Below is a small trained network, with its code and all its weights. Each question gives an input and a class and asks what happens when units are switched off, that is, made to give their printed mean instead of their output.

import numpy as np


def w(rows, s, z=0):
    codes = np.array(rows[::2]) - 128.0
    scale = np.full(codes.shape[1], s)
    scale[-1] = z or s
    return codes * scale


def norm(h):
    return h / np.sqrt((h * h).mean(-1, keepdims=True) + 1e-5)


def f(y):
    return np.maximum(y, 0)


def log_softmax(a):
    a = a - a.max(-1, keepdims=True)
    return a - np.log(np.exp(a).sum(-1, keepdims=True))


def net(x, mask):
    res = np.array(x, float).reshape(1, 7) / 4 @ E
    u = 0
    for l in range(4):
        y = f(norm(res) @ A[l][:, :-1].T + A[l][:, -1])
        res = res + np.where(mask[u : u + 9], y, B[l][:, -1]) @ B[l][:, :-1]
        u += 9
    return log_softmax(norm(res)[-1] @ U[:, :-1].T + U[:, -1])


A, B = {}, {}
E = w([
[253,197,195,114,88,162,159,8],'x0',
[191,114,49,96,31,35,97,194],'x1',
[145,129,66,182,92,206,201,207],'x2',
[98,67,89,41,99,109,230,65],'x3',
[131,123,125,127,124,127,122,124],'x4',
[204,3,242,149,134,115,143,190],'x5',
[131,120,123,100,132,145,119,134],'x6',
],0.0037)
A[0] = w([
[130,138,100,133,131,189,206,144,54],'0.n0',
[154,253,138,225,121,166,46,172,5],'0.n1',
[139,32,187,183,179,100,133,93,104],'0.n2',
[142,163,141,150,125,166,46,189,59],'0.n3',
[100,34,51,102,135,67,207,27,95],'0.n4',
[196,71,232,170,231,133,250,152,109],'0.n5',
[68,128,213,164,200,113,97,62,163],'0.n6',
[189,153,131,155,152,150,133,84,9],'0.n7',
[238,105,127,151,116,138,176,176,189],'0.n8',
],0.0049,0.0023)
B[0] = w([
[99,113,170,227,182,123,121,83,174],'0.n0',
[174,118,108,108,183,108,103,64,215],'0.n1',
[150,72,156,54,65,139,123,186,200],'0.n2',
[189,72,120,159,202,95,135,81,180],'0.n3',
[170,68,101,156,161,109,143,70,227],'0.n4',
[123,102,93,31,131,132,113,191,254],'0.n5',
[119,87,123,150,161,253,89,112,216],'0.n6',
[148,168,170,149,113,66,135,212,154],'0.n7',
[106,101,144,91,97,150,69,120,235],'0.n8',
],0.0061,0.004)
A[1] = w([
[121,75,205,145,79,144,150,177,90],'1.n0',
[112,110,117,113,105,130,199,92,68],'1.n1',
[80,231,81,153,152,137,155,87,2],'1.n2',
[134,189,106,114,116,68,83,168,209],'1.n3',
[153,115,85,214,107,174,183,136,207],'1.n4',
[209,174,165,122,97,164,141,96,110],'1.n5',
[61,112,152,131,170,130,109,162,104],'1.n6',
[159,75,81,158,150,132,101,134,148],'1.n7',
[129,177,116,125,137,93,122,2,232],'1.n8',
],0.0068,0.0022)
B[1] = w([
[111,139,110,46,151,163,84,122,213],'1.n0',
[187,75,89,47,167,31,177,115,175],'1.n1',
[131,151,73,21,146,114,35,186,183],'1.n2',
[160,82,214,102,88,138,146,81,188],'1.n3',
[90,95,160,106,161,168,78,64,205],'1.n4',
[18,123,166,134,128,73,184,172,205],'1.n5',
[123,215,140,199,70,138,174,148,185],'1.n6',
[126,159,111,122,70,147,144,2,239],'1.n7',
[98,60,116,111,131,178,106,218,255],'1.n8',
],0.0062,0.0043)
A[2] = w([
[182,196,139,157,160,140,95,133,103],'2.n0',
[90,225,83,75,214,107,90,139,81],'2.n1',
[155,122,140,133,115,51,136,116,1],'2.n2',
[180,153,145,216,159,121,2,144,243],'2.n3',
[135,77,131,57,93,110,128,73,30],'2.n4',
[86,156,9,129,118,136,108,90,194],'2.n5',
[37,82,35,178,125,103,105,141,218],'2.n6',
[36,150,191,111,130,185,121,88,163],'2.n7',
[87,130,79,74,81,182,110,190,176],'2.n8',
],0.0057,0.00086)
B[2] = w([
[172,25,112,133,120,20,191,41,151],'2.n0',
[165,58,139,46,66,159,107,228,180],'2.n1',
[167,151,113,158,63,147,71,104,146],'2.n2',
[181,69,116,59,134,40,254,74,203],'2.n3',
[164,170,116,204,106,142,105,130,253],'2.n4',
[147,108,194,44,63,76,6,100,207],'2.n5',
[188,114,254,140,145,122,215,171,214],'2.n6',
[123,201,151,157,93,188,201,98,206],'2.n7',
[141,91,207,151,111,83,98,58,235],'2.n8',
],0.0052,0.005)
A[3] = w([
[135,82,205,91,96,122,167,142,160],'3.n0',
[78,141,167,123,137,88,137,183,100],'3.n1',
[114,132,171,160,22,88,101,134,206],'3.n2',
[157,141,135,153,117,115,59,47,216],'3.n3',
[183,144,162,160,191,114,79,143,230],'3.n4',
[158,139,202,98,80,108,155,35,129],'3.n5',
[125,212,80,80,100,151,95,128,251],'3.n6',
[166,132,84,133,67,30,59,177,136],'3.n7',
[120,168,141,142,116,255,136,127,123],'3.n8',
],0.0071,0.0014)
B[3] = w([
[79,198,78,179,158,67,89,162,255],'3.n0',
[135,140,125,130,128,157,174,108,136],'3.n1',
[132,221,127,131,172,169,167,166,193],'3.n2',
[138,99,37,150,149,187,182,188,183],'3.n3',
[154,23,76,52,73,65,183,87,150],'3.n4',
[75,177,145,209,165,112,92,101,244],'3.n5',
[123,58,173,114,157,141,155,207,139],'3.n6',
[136,149,159,138,103,254,178,148,189],'3.n7',
[105,174,1,158,138,142,206,107,172],'3.n8',
],0.0062,0.0084)
U = w([
[151,164,95,139,99,208,220,123,255],'0',
[151,59,177,7,52,154,73,218,116],'1',
[201,14,59,115,148,18,193,1,73],'2',
[68,223,164,184,154,104,201,164,18],'3',
[116,152,75,192,171,154,81,118,93],'4',
],0.0069,0.0034)

Each question gives the input, the list of numbers given to net, and the class t.
The units are the neurons (one row each of A and B). Each row of codes is followed by its name. A weight is (code - 128) times the scale printed after its matrix; where a second scale follows, it is the last column's (A, B and U).
mask holds one flag per neuron, layer by layer. A switched-off neuron (its flag False) gives its mean, the last column of its row in B, instead of its output. The means were averaged over made-up inputs and are rounded, as every weight is.
A unit's drop is (log p(t) with every unit on - log p(t) with that unit switched off) / (log p(t) with every unit on - log p(t) with every unit switched off).
The circuit of an input: a set's keep is (log p(t) with only the set's units on - log p(t) with every unit switched off) / (log p(t) with every unit on - log p(t) with every unit switched off). Starting from the 12 units with the biggest drops (on a tie, the unit counted first), units are removed one at a time, each time the one whose removal leaves the highest keep (on an exact tie, the one counted first), for as long as the keep stays at least 0.8.
circuit, biggest first: the units of the circuit, biggest drop first
most important unit: the unit with the biggest drop
k most important neurons: the k neurons with the biggest drops, biggest first
top k neurons in layer l: the k neurons of layer l with the biggest drops, biggest first
input [-2,7,-1,0,-5,-4,5], class 0: most important unit : 1.n3
input [-7,4,-6,0,2,6,7], class 3: circuit, biggest first : (1.n6, 3.n2, 1.n8, 0.n5)
input [0,8,-4,7,-2,3,-8], class 0: circuit, biggest first : (3.n7, 2.n4, 3.n2)
input [8,-5,1,3,0,8,0], class 1: circuit, biggest first : (0.n5, 0.n2)
input [-6,-4,-2,-1,8,-8,3], class 1: circuit, biggest first : (2.n1, 2.n5)
input [-4,8,-1,3,-3,0,-6], class 0: circuit, biggest first : (3.n7, 1.n8)
input [-1,7,-8,0,-3,3,7], class 4: circuit, biggest first : (3.n5, 0.n5)
input [4,-5,-1,-8,6,6,5], class 2: circuit, biggest first : (3.n4, 2.n3)
input [-4,-8,-6,-8,-5,3,-7], class 0: 2 most important neurons : (0.n6, 2.n7)
input [0,-3,-5,4,-2,4,-7], class 4: circuit, biggest first : (0.n6, 2.n3)
input [0,0,6,4,2,0,-4], class 4: circuit, biggest first : (0.n0, 1.n4)
input [-8,-8,-2,-5,-6,-6,1], class 0: circuit, biggest first : (2.n7, 3.n5, 3.n0)
input [6,-2,-6,0,-4,4,-4], class 3: circuit, biggest first : (1.n5, 3.n0)
input [4,1,3,-6,0,0,3], class 2: most important unit : 0.n1
input [7,2,2,1,-2,7,-3], class 1: circuit, biggest first : (0.n5, 0.n8)
input [-7,3,1,-7,-3,-3,7], class 2: 2 most important neurons : (2.n3, 0.n3)
input [-7,-2,2,5,-2,3,3], class 3: circuit, biggest first : (1.n6, 2.n6, 3.n0)
input [-6,5,-5,-6,6,-2,6], class 2: circuit, biggest first : (0.n3, 2.n3)
input [-6,-1,-2,-7,0,-8,-4], class 1: 2 most important neurons : (1.n2, 2.n1)
input [6,-1,2,-5,-6,0,5], class 3: most important unit : 1.n5
input [-1,-5,-1,1,-5,7,0], class 1: 2 most important neurons : (0.n5, 0.n2)
input [-7,3,6,5,-3,-6,5], class 3: top 2 neurons in layer 2 : (2.n6, 2.n8)
input [-8,4,3,5,-2,-3,-4], class 3: 2 most important neurons : (2.n6, 2.n5)
input [0,-8,-8,-6,-4,-5,8], class 0: 2 most important neurons : (0.n6, 2.n7)
input [-7,7,0,-1,-4,7,-3], class 0: top 2 neurons in layer 1 : (1.n8, 1.n7)
input [6,2,6,3,3,-2,-8], class 3: 2 most important neurons : (1.n5, 0.n6)
input [-1,-1,-1,0,2,4,-5], class 1: circuit, biggest first : (0.n2)
input [-7,-8,-3,-5,6,5,-5], class 0: 2 most important neurons : (0.n6, 1.n6)
input [-6,4,-5,5,3,-4,3], class 3: top 2 neurons in layer 3 : (3.n7, 3.n2)
input [4,-2,1,1,-4,1,-1], class 3: top 2 neurons in layer 0 : (0.n7, 0.n4)
